Below are the code and all the weights of a small trained network. Each question names an input and a target symbol and asks about switching units off, where a switched-off unit gives its printed mean instead of its output.

import numpy as np


def w(rows, s, z=0):
    codes = np.array(rows[::2]) - 128.0
    scale = np.full(codes.shape[1], s)
    scale[-1] = z or s
    return codes * scale


def norm(h):
    return h / np.sqrt((h * h).mean(-1, keepdims=True) + 1e-5)


def softmax(a):
    e = np.exp(a - a.max(-1, keepdims=True))
    return e / e.sum(-1, keepdims=True)


def log_softmax(a):
    a = a - a.max(-1, keepdims=True)
    return a - np.log(np.exp(a).sum(-1, keepdims=True))


def net(x, mask):
    ids = ['αεηθπστ'.index(c) for c in x.split()]
    T = len(ids)
    res = E[ids] + P[:T]
    u = 0
    for l in range(3):
        r = norm(res)
        for j in range(2):
            rows = slice(2 * j, 2 * j + 2)
            q, k, v = (r @ M[l][rows].T for M in (Q, K, V))
            z = softmax(np.where(np.tri(T) > 0, q @ k.T / 2**0.5, -1e9)) @ v
            o = O[l][rows]
            res = res + np.where(mask[u + j], z, o[:, -1]) @ o[:, :-1]
        u += 2
    return log_softmax(norm(res)[-1] @ U[:, :-1].T + U[:, -1])


Q, K, V, O = {}, {}, {}, {}
E = w([
[144,89,92,147],'α',
[146,87,113,131],'ε',
[157,54,57,155],'η',
[137,71,102,138],'θ',
[137,117,102,127],'π',
[155,83,161,104],'σ',
[251,171,120,155],'τ',
],0.024)
P = w([
[127,136,67,85],'0',
[181,65,49,166],'1',
[208,137,174,181],'2',
[107,164,146,127],'3',
[146,33,71,169],'4',
[216,160,134,95],'5',
[70,156,160,141],'6',
[98,7,79,129],'7',
[160,144,163,63],'8',
],0.014)
Q[0] = w([
[34,251,121,178],'0.h1',
[49,42,85,104],'0.h1',
[100,126,254,164],'0.h2',
[121,235,188,245],'0.h2',
],0.009)
K[0] = w([
[252,144,89,116],'0.h1',
[147,103,113,190],'0.h1',
[164,123,207,77],'0.h2',
[241,165,133,56],'0.h2',
],0.015)
V[0] = w([
[176,150,93,190],'0.h1',
[115,186,113,199],'0.h1',
[102,133,2,125],'0.h2',
[158,87,197,232],'0.h2',
],0.011)
O[0] = w([
[92,164,66,65,172],'0.h1',
[178,255,50,155,106],'0.h1',
[75,129,171,188,245],'0.h2',
[137,106,75,80,141],'0.h2',
],0.0087,0.011)
Q[1] = w([
[117,155,86,160],'1.h1',
[128,50,92,122],'1.h1',
[192,145,40,87],'1.h2',
[248,184,161,126],'1.h2',
],0.017)
K[1] = w([
[213,108,72,147],'1.h1',
[47,63,51,12],'1.h1',
[149,161,142,1],'1.h2',
[32,233,235,55],'1.h2',
],0.0093)
V[1] = w([
[124,137,241,208],'1.h1',
[112,152,110,170],'1.h1',
[2,160,105,23],'1.h2',
[106,200,105,107],'1.h2',
],0.0075)
O[1] = w([
[148,161,103,121,103],'1.h1',
[202,203,2,77,146],'1.h1',
[153,111,81,201,1],'1.h2',
[94,18,178,168,19],'1.h2',
],0.0077,0.0052)
Q[2] = w([
[123,184,238,224],'2.h1',
[248,148,107,85],'2.h1',
[151,181,88,105],'2.h2',
[187,123,217,111],'2.h2',
],0.014)
K[2] = w([
[224,138,205,173],'2.h1',
[23,155,167,50],'2.h1',
[51,177,146,140],'2.h2',
[245,199,215,130],'2.h2',
],0.013)
V[2] = w([
[137,254,142,199],'2.h1',
[176,129,4,135],'2.h1',
[204,187,137,155],'2.h2',
[179,147,182,138],'2.h2',
],0.0075)
O[2] = w([
[251,114,166,194,42],'2.h1',
[54,216,225,73,254],'2.h1',
[18,3,52,114,54],'2.h2',
[90,192,54,232,34],'2.h2',
],0.0063,0.0048)
U = w([
[183,84,206,56,151],'α',
[84,91,5,97,91],'ε',
[51,186,154,94,171],'η',
[107,126,39,125,171],'θ',
[133,115,139,226,254],'π',
[104,20,243,164,59],'σ',
[76,74,132,111,57],'τ',
],0.013,0.007)

Each question gives the input, a string of symbols that net reads in full, and the target symbol t.
The units are the heads (2 rows each of Q, K, V and O). Each row of codes is followed by its name. A weight is (code - 128) times the scale printed after its matrix; where a second scale follows, it is the last column's (O and U).
mask holds one flag per head, layer by layer. A switched-off head (its flag False) gives its mean, the last column of its rows in O, instead of its output. The means were averaged over made-up inputs and are rounded, as every weight is.
A unit's drop is (log p(t) with every unit on - log p(t) with that unit switched off) / (log p(t) with every unit on - log p(t) with every unit switched off).
The circuit of an input: a set's keep is (log p(t) with only the set's units on - log p(t) with every unit switched off) / (log p(t) with every unit on - log p(t) with every unit switched off). Starting from all 6 units, units are removed one at a time, each time the one whose removal leaves the highest keep (on an exact tie, the one counted first), for as long as the keep stays at least 0.8.
units of the circuit, in order: the units of the circuit, biggest drop first
most important unit: the unit with the biggest drop
which heads matter: for each layer, one digit per head in row order, 1 if its drop is at least 0.15 and else 0, layers parted by /
drop of u: that unit's drop, to one decimal
input π α ε, target π: which heads matter => 00 / 00 / 11
input α α ε ε ε π σ ε θ, target σ: which heads matter => 10 / 00 / 00
input α τ π π ε, target α: units of the circuit, in order => (2.h2)
input π α ε σ π σ, target σ: which heads matter => 10 / 00 / 01
input α α α π σ σ, target π: which heads matter => 00 / 01 / 11
input π α σ π σ η, target π: which heads matter => 01 / 00 / 00
input τ ε ε ε η η ε ε τ, target ε: which heads matter => 01 / 00 / 11
input α π α ε ε, target α: units of the circuit, in order => (1.h2; 2.h2)
input ε η α α π α π ε α, target π: units of the circuit, in order => (0.h1; 1.h2)
input α θ π ε α σ π π, target η: units of the circuit, in order => (0.h1; 0.h2; 2.h2)
input ε α α, target ε: units of the circuit, in order => (0.h2; 2.h2; 2.h1)
input ε η ε, target ε: units of the circuit, in order => (0.h2; 2.h2)
input α α π α η α π π π, target π: which heads matter => 10 / 01 / 00
input α ε α σ α η, target σ: most important unit => 1.h1
input α α α α η π η, target η: units of the circuit, in order => (2.h1; 2.h2)
input η ε ε, target η: which heads matter => 01 / 00 / 11
input η π α, target η: units of the circuit, in order => (0.h2; 2.h1; 0.h1)
input σ η π τ ε τ ε α π, target ε: units of the circuit, in order => (2.h2; 2.h1)
input σ τ π, target σ: which heads matter => 10 / 10 / 01
input α η α π α θ, target π: most important unit => 1.h2
input α α ε π α τ, target π: which heads matter => 00 / 01 / 10
input η σ α ε α ε π π τ, target π: which heads matter => 00 / 01 / 00
input η α θ, target η: which heads matter => 01 / 00 / 10
input α π α η π θ, target η: which heads matter => 00 / 01 / 10
input σ α α π ε θ, target π: which heads matter => 10 / 00 / 00
input α π α τ σ ε π α η, target π: which heads matter => 10 / 01 / 00
input ε α α ε π π, target ε: most important unit => 2.h1
input α η η, target α: drop of 1.h2 => 0.5
input η η ε, target η: drop of 2.h1 => 0.6
